Below is a small trained network, with its code and all its weights. Each question gives an input and a class and asks what happens when units are switched off, that is, made to give their printed mean instead of their output.

import numpy as np


def w(rows, s, z=0):
    codes = np.array(rows[::2]) - 128.0
    scale = np.full(codes.shape[1], s)
    scale[-1] = z or s
    return codes * scale


def f(y):
    return y / 2 * (1 + np.tanh(0.7978845608 * (y + 0.044715 * y**3)))


def log_softmax(a):
    a = a - a.max(-1, keepdims=True)
    return a - np.log(np.exp(a).sum(-1, keepdims=True))


def net(x, mask):
    res = np.array(x, float).reshape(1, 2) / 4 @ E
    y = f(res @ A[0][:, :-1].T + A[0][:, -1])
    res = res + np.where(mask, y, B[0][:, -1]) @ B[0][:, :-1]
    return log_softmax(res[-1] @ U[:, :-1].T + U[:, -1])


A, B = {}, {}
E = w([
[107,31,145,226],'x0',
[196,43,254,73],'x1',
],0.0085)
A[0] = w([
[148,188,128,5,112],'neuron 0',
[134,33,114,242,151],'neuron 1',
[170,98,150,141,254],'neuron 2',
[191,78,189,62,91],'neuron 3',
[77,198,55,226,97],'neuron 4',
[73,61,150,204,82],'neuron 5',
[41,198,98,155,83],'neuron 6',
],0.012,0.013)
B[0] = w([
[97,164,210,99,185],'neuron 0',
[111,174,153,109,213],'neuron 1',
[164,155,77,122,247],'neuron 2',
[169,92,179,186,195],'neuron 3',
[158,120,132,157,202],'neuron 4',
[66,117,252,120,164],'neuron 5',
[151,107,187,166,168],'neuron 6',
],0.023,0.014)
U = w([
[218,89,170,249,88],'0',
[38,200,201,79,88],'1',
[185,204,38,106,255],'2',
[78,40,117,128,99],'3',
],0.013,0.01)

Each question gives the input, the list of numbers given to net, and the class t.
The units are the neurons (one row each of A and B). Each row of codes is followed by its name. A weight is (code - 128) times the scale printed after its matrix; where a second scale follows, it is the last column's (A, B and U).
mask holds one flag per neuron, in row order. A switched-off neuron (its flag False) gives its mean, the last column of its row in B, instead of its output. The means were averaged over made-up inputs and are rounded, as every weight is.
A unit's drop is (log p(t) with every unit on - log p(t) with that unit switched off) / (log p(t) with every unit on - log p(t) with every unit switched off).
The circuit of an input: a set's keep is (log p(t) with only the set's units on - log p(t) with every unit switched off) / (log p(t) with every unit on - log p(t) with every unit switched off). Starting from all 7 units, units are removed one at a time, each time the one whose removal leaves the highest keep (on an exact tie, the one counted first), for as long as the keep stays at least 0.8.
circuit, biggest first: the units of the circuit, biggest drop first
top k neurons: the k neurons with the biggest drops, biggest first
drop when u is switched off: that unit's drop, to one decimal
input [-3,-3], class 2: circuit, biggest first : (neuron 5)
input [-2,3], class 2: top 3 neurons : (neuron 6; neuron 5; neuron 4)
input [7,-6], class 1: top 2 neurons : (neuron 1; neuron 5)
input [-3,3], class 2: circuit, biggest first : (neuron 5; neuron 6)
input [5,-4], class 1: top 2 neurons : (neuron 1; neuron 3)
input [-3,-2], class 2: top 2 neurons : (neuron 5; neuron 3)
input [-7,-8], class 0: top 2 neurons : (neuron 4; neuron 6)
input [-8,8], class 0: top 2 neurons : (neuron 3; neuron 1)
input [-3,1], class 2: top 2 neurons : (neuron 5; neuron 1)
input [1,3], class 2: drop when neuron 5 is switched off : 0.1
input [5,0], class 1: drop when neuron 5 is switched off : 0.1
input [4,-2], class 1: drop when neuron 1 is switched off : 0.2
